Here is a tiny trained network, its code and every weight. The questions are about switching its units off for an input and a target symbol, where a switched-off unit gives its printed mean instead of its output.

import numpy as np


def w(rows, s, z=0):
    codes = np.array(rows[::2]) - 128.0
    scale = np.full(codes.shape[1], s)
    scale[-1] = z or s
    return codes * scale


def f(y):
    return y / 2 * (1 + np.tanh(0.7978845608 * (y + 0.044715 * y**3)))


def softmax(a):
    e = np.exp(a - a.max(-1, keepdims=True))
    return e / e.sum(-1, keepdims=True)


def log_softmax(a):
    a = a - a.max(-1, keepdims=True)
    return a - np.log(np.exp(a).sum(-1, keepdims=True))


def net(x, mask):
    ids = ['ΓΠΣΨΩαβεζηλμξτ'.index(c) for c in x.split()]
    T = len(ids)
    res = E[ids] + P[:T]
    u = 0
    for l in range(2):
        r = res
        for j in range(3):
            rows = slice(2 * j, 2 * j + 2)
            q, k, v = (r @ M[l][rows].T for M in (Q, K, V))
            z = softmax(np.where(np.tri(T) > 0, q @ k.T / 2**0.5, -1e9)) @ v
            o = O[l][rows]
            res = res + np.where(mask[u + j], z, o[:, -1]) @ o[:, :-1]
        u += 3
        y = f(res @ A[l][:, :-1].T + A[l][:, -1])
        res = res + np.where(mask[u : u + 12], y, B[l][:, -1]) @ B[l][:, :-1]
        u += 12
    return log_softmax(res[-1] @ U[:, :-1].T + U[:, -1])


Q, K, V, O, A, B = {}, {}, {}, {}, {}, {}
E = w([
[142,137,115,106],'Γ',
[150,172,162,160],'Π',
[170,163,163,108],'Σ',
[161,141,171,133],'Ψ',
[155,114,178,140],'Ω',
[164,114,119,80],'α',
[140,171,114,120],'β',
[130,55,129,116],'ε',
[122,150,158,190],'ζ',
[165,160,127,66],'η',
[124,32,202,145],'λ',
[89,22,137,247],'μ',
[164,74,39,48],'ξ',
[86,104,14,213],'τ',
],0.011)
P = w([
[136,140,180,95],'0',
[230,98,153,182],'1',
[234,89,134,183],'2',
[185,132,98,187],'3',
[171,110,96,155],'4',
[163,74,100,123],'5',
[140,56,91,106],'6',
[138,41,98,83],'7',
[137,6,121,70],'8',
],0.011)
Q[0] = w([
[193,66,152,107],'0.h0',
[136,127,121,63],'0.h0',
[215,2,160,98],'0.h1',
[223,56,30,215],'0.h1',
[71,212,104,162],'0.h2',
[225,165,166,104],'0.h2',
],0.013)
K[0] = w([
[11,147,112,117],'0.h0',
[83,119,171,161],'0.h0',
[63,65,96,96],'0.h1',
[122,73,6,136],'0.h1',
[185,115,176,151],'0.h2',
[84,72,81,145],'0.h2',
],0.016)
V[0] = w([
[2,163,91,123],'0.h0',
[10,139,198,205],'0.h0',
[141,154,5,32],'0.h1',
[179,194,173,64],'0.h1',
[67,3,101,163],'0.h2',
[116,218,44,178],'0.h2',
],0.0085)
O[0] = w([
[152,177,65,162,22],'0.h0',
[55,193,104,116,116],'0.h0',
[251,106,81,112,90],'0.h1',
[167,125,181,52,2],'0.h1',
[75,82,77,178,172],'0.h2',
[139,196,144,197,81],'0.h2',
],0.011,0.0052)
A[0] = w([
[120,80,161,106,130],'0.n0',
[125,124,84,121,93],'0.n1',
[116,247,146,149,132],'0.n2',
[123,180,136,186,192],'0.n3',
[132,211,166,99,156],'0.n4',
[111,191,97,106,177],'0.n5',
[114,56,174,142,179],'0.n6',
[191,140,126,164,190],'0.n7',
[157,103,77,131,95],'0.n8',
[112,171,95,171,54],'0.n9',
[92,127,84,167,2],'0.n10',
[158,138,114,81,103],'0.n11',
],0.011,0.0096)
B[0] = w([
[175,231,111,41,168],'0.n0',
[144,125,196,220,129],'0.n1',
[50,2,141,141,132],'0.n2',
[121,43,72,79,171],'0.n3',
[106,77,223,108,137],'0.n4',
[122,44,175,184,127],'0.n5',
[128,213,48,37,252],'0.n6',
[85,33,155,95,177],'0.n7',
[117,135,229,168,156],'0.n8',
[229,141,149,68,129],'0.n9',
[198,118,206,9,140],'0.n10',
[186,94,192,135,137],'0.n11',
],0.0058,0.012)
Q[1] = w([
[168,157,96,76],'1.h0',
[157,135,186,174],'1.h0',
[115,74,90,84],'1.h1',
[103,61,92,84],'1.h1',
[169,255,195,210],'1.h2',
[134,142,171,197],'1.h2',
],0.0098)
K[1] = w([
[200,132,117,92],'1.h0',
[94,135,158,61],'1.h0',
[99,79,147,63],'1.h1',
[96,91,177,70],'1.h1',
[201,160,55,254],'1.h2',
[137,163,78,244],'1.h2',
],0.0083)
V[1] = w([
[88,154,229,134],'1.h0',
[65,21,212,147],'1.h0',
[165,143,201,28],'1.h1',
[91,12,121,126],'1.h1',
[89,169,8,88],'1.h2',
[254,95,65,98],'1.h2',
],0.0076)
O[1] = w([
[130,172,58,101,111],'1.h0',
[220,111,35,98,176],'1.h0',
[98,172,134,229,247],'1.h1',
[142,78,84,138,180],'1.h1',
[53,59,125,62,91],'1.h2',
[107,91,255,157,70],'1.h2',
],0.009,0.014)
A[1] = w([
[77,219,93,134,97],'1.n0',
[100,77,79,200,104],'1.n1',
[128,137,133,7,164],'1.n2',
[133,184,113,161,68],'1.n3',
[129,116,87,1,87],'1.n4',
[159,135,68,69,109],'1.n5',
[53,65,219,80,79],'1.n6',
[164,198,127,211,11],'1.n7',
[126,139,244,141,40],'1.n8',
[76,91,201,146,79],'1.n9',
[132,96,105,222,88],'1.n10',
[171,84,111,4,137],'1.n11',
],0.0071,0.011)
B[1] = w([
[88,189,92,115,183],'1.n0',
[94,122,131,51,225],'1.n1',
[180,165,99,180,195],'1.n2',
[104,124,137,86,166],'1.n3',
[104,142,181,172,240],'1.n4',
[113,52,105,156,254],'1.n5',
[195,101,53,69,155],'1.n6',
[130,62,192,1,205],'1.n7',
[43,95,132,174,172],'1.n8',
[96,71,73,102,157],'1.n9',
[129,108,149,38,203],'1.n10',
[136,150,165,172,250],'1.n11',
],0.009,0.0099)
U = w([
[71,134,160,232,38],'Γ',
[193,160,27,134,42],'Π',
[103,139,215,107,34],'Σ',
[142,182,168,57,73],'Ψ',
[121,197,133,134,127],'Ω',
[106,63,157,202,8],'α',
[204,153,146,114,196],'β',
[180,162,95,28,124],'ε',
[115,125,84,252,207],'ζ',
[164,163,162,233,254],'η',
[98,201,119,202,187],'λ',
[23,124,86,110,161],'μ',
[223,44,143,146,158],'ξ',
[126,16,102,2,74],'τ',
],0.006,0.0079)

Each question gives the input, a string of symbols that net reads in full, and the target symbol t.
The units are the heads (2 rows each of Q, K, V and O) and the neurons (one row each of A and B). Each row of codes is followed by its name. A weight is (code - 128) times the scale printed after its matrix; where a second scale follows, it is the last column's (O, A, B and U).
mask holds one flag per unit, layer by layer, with each layer's heads first. A switched-off unit (its flag False) gives its mean, the last column of its rows in O or B, instead of its output. The means were averaged over made-up inputs and are rounded, as every weight is.
A unit's drop is (log p(t) with every unit on - log p(t) with that unit switched off) / (log p(t) with every unit on - log p(t) with every unit switched off).
The circuit of an input: a set's keep is (log p(t) with only the set's units on - log p(t) with every unit switched off) / (log p(t) with every unit on - log p(t) with every unit switched off). Starting from the 12 units with the biggest drops (on a tie, the unit counted first), units are removed one at a time, each time the one whose removal leaves the highest keep (on an exact tie, the one counted first), for as long as the keep stays at least 0.8.
circuit, biggest first: the units of the circuit, biggest drop first
most important unit: the unit with the biggest drop
top k neurons: the k neurons with the biggest drops, biggest first
k most important neurons of layer l: the k neurons of layer l with the biggest drops, biggest first
which heads matter: for each layer, one digit per head in row order, 1 if its drop is at least 0.15 and else 0, layers parted by /
input ζ ζ ξ ζ, target Π: most important unit	1.h2
input μ Ψ Ψ, target μ: which heads matter	011 / 001
input ζ τ Π, target τ: top 3 neurons	(0.n3 1.n1 1.n10)
input ξ μ Ω, target ξ: top 4 neurons	(1.n6 0.n7 1.n4 1.n9)
input Π η ε μ α ζ η, target ε: 2 most important neurons of layer 1	(1.n7 1.n4)
input Ω β η, target η: top 3 neurons	(1.n1 1.n10 1.n7)
input ξ ξ η ζ Ω ε, target α: circuit, biggest first	(1.h2 0.h1 1.h0)
input η Π μ μ ξ μ ζ β μ, target Σ: 2 most important neurons of layer 0	(0.n4 0.n11)
input μ μ Σ β ξ Σ, target ζ: which heads matter	110 / 011
input Γ Π Ψ, target η: which heads matter	011 / 001
input ζ μ η μ μ τ α, target Π: circuit, biggest first	(1.h2 0.h1 0.n4)
input Π μ Γ ζ Π, target ε: 4 most important neurons of layer 0	(0.n4 0.n3 0.n2 0.n6)
input ζ η μ ζ ε ξ, target Π: circuit, biggest first	(0.h1 1.n7)
input Π β λ μ β ε τ Γ η, target ε: which heads matter	011 / 011
input ε ξ ξ ζ, target ξ: circuit, biggest first	(0.h0 0.h1)
input ε η μ τ Σ β, target τ: 2 most important neurons of layer 0	(0.n6 0.n0)
input Π β ζ β μ β ε ξ Ω, target ξ: circuit, biggest first	(0.h1)
input ξ α Γ β τ τ λ, target α: which heads matter	110 / 001
input ζ ε μ α μ μ η Ω Γ, target Π: which heads matter	111 / 001
input η ζ η τ ε, target Σ: which heads matter	011 / 011
